Below is a small trained network, with its code and all its weights. Each question gives an input and a class and asks what happens when units are switched off, that is, made to give their printed mean instead of their output.

import numpy as np


def w(rows, s, z=0):
    codes = np.array(rows[::2]) - 128.0
    scale = np.full(codes.shape[1], s)
    scale[-1] = z or s
    return codes * scale


def norm(h):
    return h / np.sqrt((h * h).mean(-1, keepdims=True) + 1e-5)


def f(y):
    return np.maximum(y, 0)


def log_softmax(a):
    a = a - a.max(-1, keepdims=True)
    return a - np.log(np.exp(a).sum(-1, keepdims=True))


def net(x, mask):
    res = np.array(x, float).reshape(1, 8) / 4 @ E
    u = 0
    for l in range(4):
        y = f(norm(res) @ A[l][:, :-1].T + A[l][:, -1])
        res = res + np.where(mask[u : u + 3], y, B[l][:, -1]) @ B[l][:, :-1]
        u += 3
    return log_softmax(norm(res)[-1] @ U[:, :-1].T + U[:, -1])


A, B = {}, {}
E = w([
[176,152,152,120,147,135,157,148,156,253,148],'x0',
[171,201,116,149,104,50,167,130,82,157,97],'x1',
[95,38,139,187,142,130,30,116,162,180,118],'x2',
[118,132,142,228,143,98,180,149,132,172,82],'x3',
[133,165,125,223,171,119,118,104,23,101,155],'x4',
[179,102,129,172,137,151,55,100,81,144,167],'x5',
[114,76,129,209,136,166,31,120,138,101,144],'x6',
[132,117,128,238,126,100,142,121,105,161,105],'x7',
],0.0051)
A[0] = w([
[124,107,78,225,105,59,155,132,120,198,61,12],'L0N0',
[176,210,108,155,135,132,130,101,2,69,156,4],'L0N1',
[193,120,176,95,122,149,134,170,179,253,178,19],'L0N2',
],0.005,0.0032)
B[0] = w([
[118,132,251,179,112,41,108,164,185,165,126,252],'L0N0',
[227,158,57,70,163,2,127,125,76,107,232,239],'L0N1',
[122,81,8,97,160,74,165,71,134,212,146,251],'L0N2',
],0.0076,0.0031)
A[1] = w([
[146,102,142,80,123,130,104,151,132,138,141,119],'L1N0',
[193,207,143,117,119,127,110,97,3,114,122,4],'L1N1',
[113,125,135,91,162,84,113,147,184,116,146,162],'L1N2',
],0.0061,0.0024)
B[1] = w([
[48,215,86,185,12,26,39,93,136,184,178,187],'L1N0',
[61,163,39,211,44,63,138,161,59,60,231,241],'L1N1',
[206,229,159,122,69,253,42,80,27,153,18,253],'L1N2',
],0.0044,0.0031)
A[2] = w([
[96,83,160,228,130,119,68,126,106,143,119,106],'L2N0',
[130,200,132,90,112,140,254,157,85,118,76,5],'L2N1',
[50,103,137,79,81,167,35,124,157,78,133,12],'L2N2',
],0.0052,0.0022)
B[2] = w([
[152,111,135,92,188,107,253,162,164,87,124,252],'L2N0',
[26,214,104,153,125,220,159,76,121,114,75,222],'L2N1',
[166,110,159,116,59,164,35,141,71,70,71,238],'L2N2',
],0.0081,0.0035)
A[3] = w([
[139,149,179,217,168,71,164,157,88,191,136,115],'L3N0',
[92,41,117,158,215,192,157,214,134,47,177,41],'L3N1',
[23,253,115,117,85,165,168,108,153,100,87,3],'L3N2',
],0.0058,0.0042)
B[3] = w([
[98,127,144,90,85,172,77,203,178,50,132,253],'L3N0',
[239,115,121,188,181,175,193,2,76,188,129,163],'L3N1',
[13,134,204,88,254,165,207,114,57,140,93,213],'L3N2',
],0.0082,0.005)
U = w([
[200,76,143,184,181,180,167,38,113,117,122,22],'0',
[38,196,159,74,161,169,211,113,87,124,83,77],'1',
[153,192,68,135,110,73,136,142,75,72,231,249],'2',
[133,114,228,178,132,77,157,218,209,136,104,96],'3',
[137,105,137,84,41,189,49,112,118,78,78,168],'4',
[131,108,63,73,118,135,124,88,177,250,150,143],'5',
],0.013,0.0014)

Each question gives the input, the list of numbers given to net, and the class t.
The units are the neurons (one row each of A and B). Each row of codes is followed by its name. A weight is (code - 128) times the scale printed after its matrix; where a second scale follows, it is the last column's (A, B and U).
mask holds one flag per neuron, layer by layer. A switched-off neuron (its flag False) gives its mean, the last column of its row in B, instead of its output. The means were averaged over made-up inputs and are rounded, as every weight is.
A unit's drop is (log p(t) with every unit on - log p(t) with that unit switched off) / (log p(t) with every unit on - log p(t) with every unit switched off).
The circuit of an input: a set's keep is (log p(t) with only the set's units on - log p(t) with every unit switched off) / (log p(t) with every unit on - log p(t) with every unit switched off). Starting from all 12 units, units are removed one at a time, each time the one whose removal leaves the highest keep (on an exact tie, the one counted first), for as long as the keep stays at least 0.8.
units of the circuit, in order: the units of the circuit, biggest drop first
k most important neurons: the k neurons with the biggest drops, biggest first
k most important neurons of layer l: the k neurons of layer l with the biggest drops, biggest first
drop when u is switched off: that unit's drop, to one decimal
input [-6,-5,6,6,-5,-3,5,7], class 0: 2 most important neurons : L3N1, L2N0
input [-6,0,3,1,5,-5,3,-6], class 4: 3 most important neurons : L2N2, L3N2, L1N1
input [0,5,5,-1,3,2,6,-2], class 0: units of the circuit, in order : L2N0, L3N1
input [1,-8,8,3,8,-3,-7,-2], class 0: units of the circuit, in order : L3N1
input [1,-8,3,-8,-7,-8,-8,-1], class 4: units of the circuit, in order : L2N2, L1N2
input [-3,0,8,1,5,-8,0,-2], class 0: 2 most important neurons : L2N0, L3N1
input [-7,1,-1,3,3,-8,5,6], class 3: units of the circuit, in order : L0N0, L2N1
input [4,-3,7,-7,4,-4,-6,-6], class 4: units of the circuit, in order : L0N1, L2N2
input [-1,-7,-8,8,1,8,3,-7], class 2: 2 most important neurons : L0N1, L1N1
input [-4,-7,-2,-3,5,-1,-5,-4], class 2: 2 most important neurons : L0N1, L2N1
input [6,2,-5,8,2,7,-4,3], class 3: 2 most important neurons : L0N0, L3N0
input [1,0,8,-5,5,3,-5,2], class 0: 2 most important neurons : L2N0, L0N1
input [-4,-3,3,-8,5,-2,7,3], class 0: units of the circuit, in order : L3N1, L2N0
input [5,-8,5,2,-1,-5,1,1], class 5: most important neuron : L0N2
input [3,-8,7,-2,-1,-8,-2,-1], class 4: 2 most important neurons : L2N2, L1N2
input [7,-2,-6,-6,-2,7,-2,-1], class 5: 2 most important neurons of layer 0 : L0N2, L0N1
input [-1,-5,5,5,2,8,-6,3], class 3: drop when L0N0 is switched off : 0.9
input [-1,0,1,3,1,-2,3,-7], class 4: drop when L2N2 is switched off : 0.3
input [-2,8,6,6,6,5,5,1], class 3: drop when L0N0 is switched off : 0.3
input [6,-4,-3,6,6,8,-8,-8], class 2: most important neuron of layer 0 : L0N1
